Here is a tiny trained network, its code and every weight. The questions are about switching its units off for an input and a class, where a switched-off unit gives its printed mean instead of its output.

import numpy as np


def w(rows, s, z=0):
    codes = np.array(rows[::2]) - 128.0
    scale = np.full(codes.shape[1], s)
    scale[-1] = z or s
    return codes * scale


def norm(h):
    return h / np.sqrt((h * h).mean(-1, keepdims=True) + 1e-5)


def f(y):
    return np.maximum(y, 0)


def log_softmax(a):
    a = a - a.max(-1, keepdims=True)
    return a - np.log(np.exp(a).sum(-1, keepdims=True))


def net(x, mask):
    res = np.array(x, float).reshape(1, 4) / 4 @ E
    u = 0
    for l in range(4):
        y = f(norm(res) @ A[l][:, :-1].T + A[l][:, -1])
        res = res + np.where(mask[u : u + 4], y, B[l][:, -1]) @ B[l][:, :-1]
        u += 4
    return log_softmax(norm(res)[-1] @ U[:, :-1].T + U[:, -1])


A, B = {}, {}
E = w([
[199,165,158,158,91,63,102,70],'x0',
[172,41,131,98,222,101,31,133],'x1',
[169,255,206,115,204,142,169,168],'x2',
[118,129,162,212,142,180,74,75],'x3',
],0.003)
A[0] = w([
[137,215,129,132,140,189,157,124,81],'L0N0',
[124,88,95,173,251,125,89,136,39],'L0N1',
[38,78,149,84,234,242,179,150,2],'L0N2',
[113,119,202,255,171,234,73,138,8],'L0N3',
],0.0053,0.004)
B[0] = w([
[92,83,134,177,133,122,152,140,237],'L0N0',
[137,138,196,98,77,187,140,128,226],'L0N1',
[125,166,37,136,122,147,75,254,250],'L0N2',
[100,192,83,113,157,116,98,13,246],'L0N3',
],0.0078,0.0024)
A[1] = w([
[231,167,161,169,119,52,106,102,10],'L1N0',
[185,117,177,72,207,135,81,143,29],'L1N1',
[152,127,113,36,160,59,187,181,3],'L1N2',
[154,178,179,119,248,137,135,161,61],'L1N3',
],0.011,0.0024)
B[1] = w([
[69,145,40,118,172,183,100,254,249],'L1N0',
[161,150,222,52,38,160,126,123,228],'L1N1',
[104,183,107,171,174,174,62,13,234],'L1N2',
[107,9,91,178,113,41,156,98,253],'L1N3',
],0.0065,0.0051)
A[2] = w([
[212,143,151,121,192,113,160,142,10],'L2N0',
[254,146,146,137,207,88,188,114,53],'L2N1',
[213,181,127,168,194,151,102,73,60],'L2N2',
[243,134,92,116,181,89,145,136,30],'L2N3',
],0.012,0.0011)
B[2] = w([
[171,151,126,131,127,146,215,125,128],'L2N0',
[237,121,34,122,143,142,60,131,130],'L2N1',
[67,159,136,156,132,132,116,3,254],'L2N2',
[130,137,90,143,134,135,167,192,129],'L2N3',
],0.0046,0.0031)
A[3] = w([
[230,152,174,76,120,166,129,137,2],'L3N0',
[152,173,101,140,168,155,109,205,66],'L3N1',
[107,204,182,162,88,189,233,135,144],'L3N2',
[112,5,117,166,137,95,116,114,126],'L3N3',
],0.011,0.00087)
B[3] = w([
[229,144,184,81,146,108,169,119,163],'L3N0',
[95,122,77,147,107,157,144,209,227],'L3N1',
[246,90,230,1,147,127,47,124,219],'L3N2',
[160,171,169,170,175,54,240,152,254],'L3N3',
],0.0051,0.0057)
U = w([
[93,137,44,124,127,180,99,247,202],'0',
[98,174,116,147,152,145,82,2,178],'1',
[207,102,217,49,90,136,112,131,116],'2',
[136,91,132,192,144,36,226,137,3],'3',
],0.0085,0.0005)

Each question gives the input, the list of numbers given to net, and the class t.
The units are the neurons (one row each of A and B). Each row of codes is followed by its name. A weight is (code - 128) times the scale printed after its matrix; where a second scale follows, it is the last column's (A, B and U).
mask holds one flag per neuron, layer by layer. A switched-off neuron (its flag False) gives its mean, the last column of its row in B, instead of its output. The means were averaged over made-up inputs and are rounded, as every weight is.
A unit's drop is (log p(t) with every unit on - log p(t) with that unit switched off) / (log p(t) with every unit on - log p(t) with every unit switched off).
The circuit of an input: a set's keep is (log p(t) with only the set's units on - log p(t) with every unit switched off) / (log p(t) with every unit on - log p(t) with every unit switched off). Starting from the 12 units with the biggest drops (on a tie, the unit counted first), units are removed one at a time, each time the one whose removal leaves the highest keep (on an exact tie, the one counted first), for as long as the keep stays at least 0.8.
units of the circuit, in order: the units of the circuit, biggest drop first
most important unit: the unit with the biggest drop
top k neurons: the k neurons with the biggest drops, biggest first
top k neurons in layer l: the k neurons of layer l with the biggest drops, biggest first
input [5,-3,0,5], class 0: most important unit	L1N0
input [5,-7,-4,0], class 2: units of the circuit, in order	[L1N3, L3N2]
input [-4,-3,-7,-7], class 1: top 2 neurons	[L1N2, L1N3]
input [-1,0,2,-1], class 3: top 2 neurons	[L1N0, L3N3]
input [4,-1,7,1], class 3: top 2 neurons	[L1N3, L3N3]
input [5,2,-7,3], class 3: top 2 neurons	[L3N3, L1N2]
input [3,6,8,1], class 3: top 2 neurons	[L1N3, L3N3]
input [-4,-4,-6,-8], class 1: top 3 neurons	[L1N2, L1N3, L1N0]
input [-4,-5,8,5], class 3: top 2 neurons	[L1N3, L1N1]
input [7,7,-5,-8], class 1: top 3 neurons	[L1N2, L1N3, L2N2]
input [1,6,8,-4], class 3: top 2 neurons in layer 1	[L1N3, L1N0]
input [-4,-6,-1,-7], class 1: units of the circuit, in order	[L1N2, L1N0]
input [-4,-3,8,6], class 3: top 2 neurons	[L1N3, L1N2]
input [6,-8,6,7], class 2: units of the circuit, in order	[L3N2]
input [3,-6,8,-1], class 3: top 3 neurons	[L1N3, L1N1, L0N1]
input [5,-6,3,0], class 2: top 3 neurons	[L3N2, L0N0, L1N3]
input [1,-3,5,4], class 3: top 4 neurons	[L1N2, L1N3, L1N1, L0N1]
input [-7,8,-7,5], class 2: units of the circuit, in order	[L1N0, L0N1]
input [8,-8,-6,7], class 0: top 2 neurons in layer 0	[L0N1, L0N0]
input [7,4,-6,7], class 0: units of the circuit, in order	[L1N0, L1N2]
input [1,-2,0,-7], class 1: units of the circuit, in order	[L1N2]
input [4,4,2,-5], class 1: top 2 neurons in layer 0	[L0N3, L0N1]
input [-1,4,-6,-1], class 3: top 2 neurons in layer 1	[L1N1, L1N0]
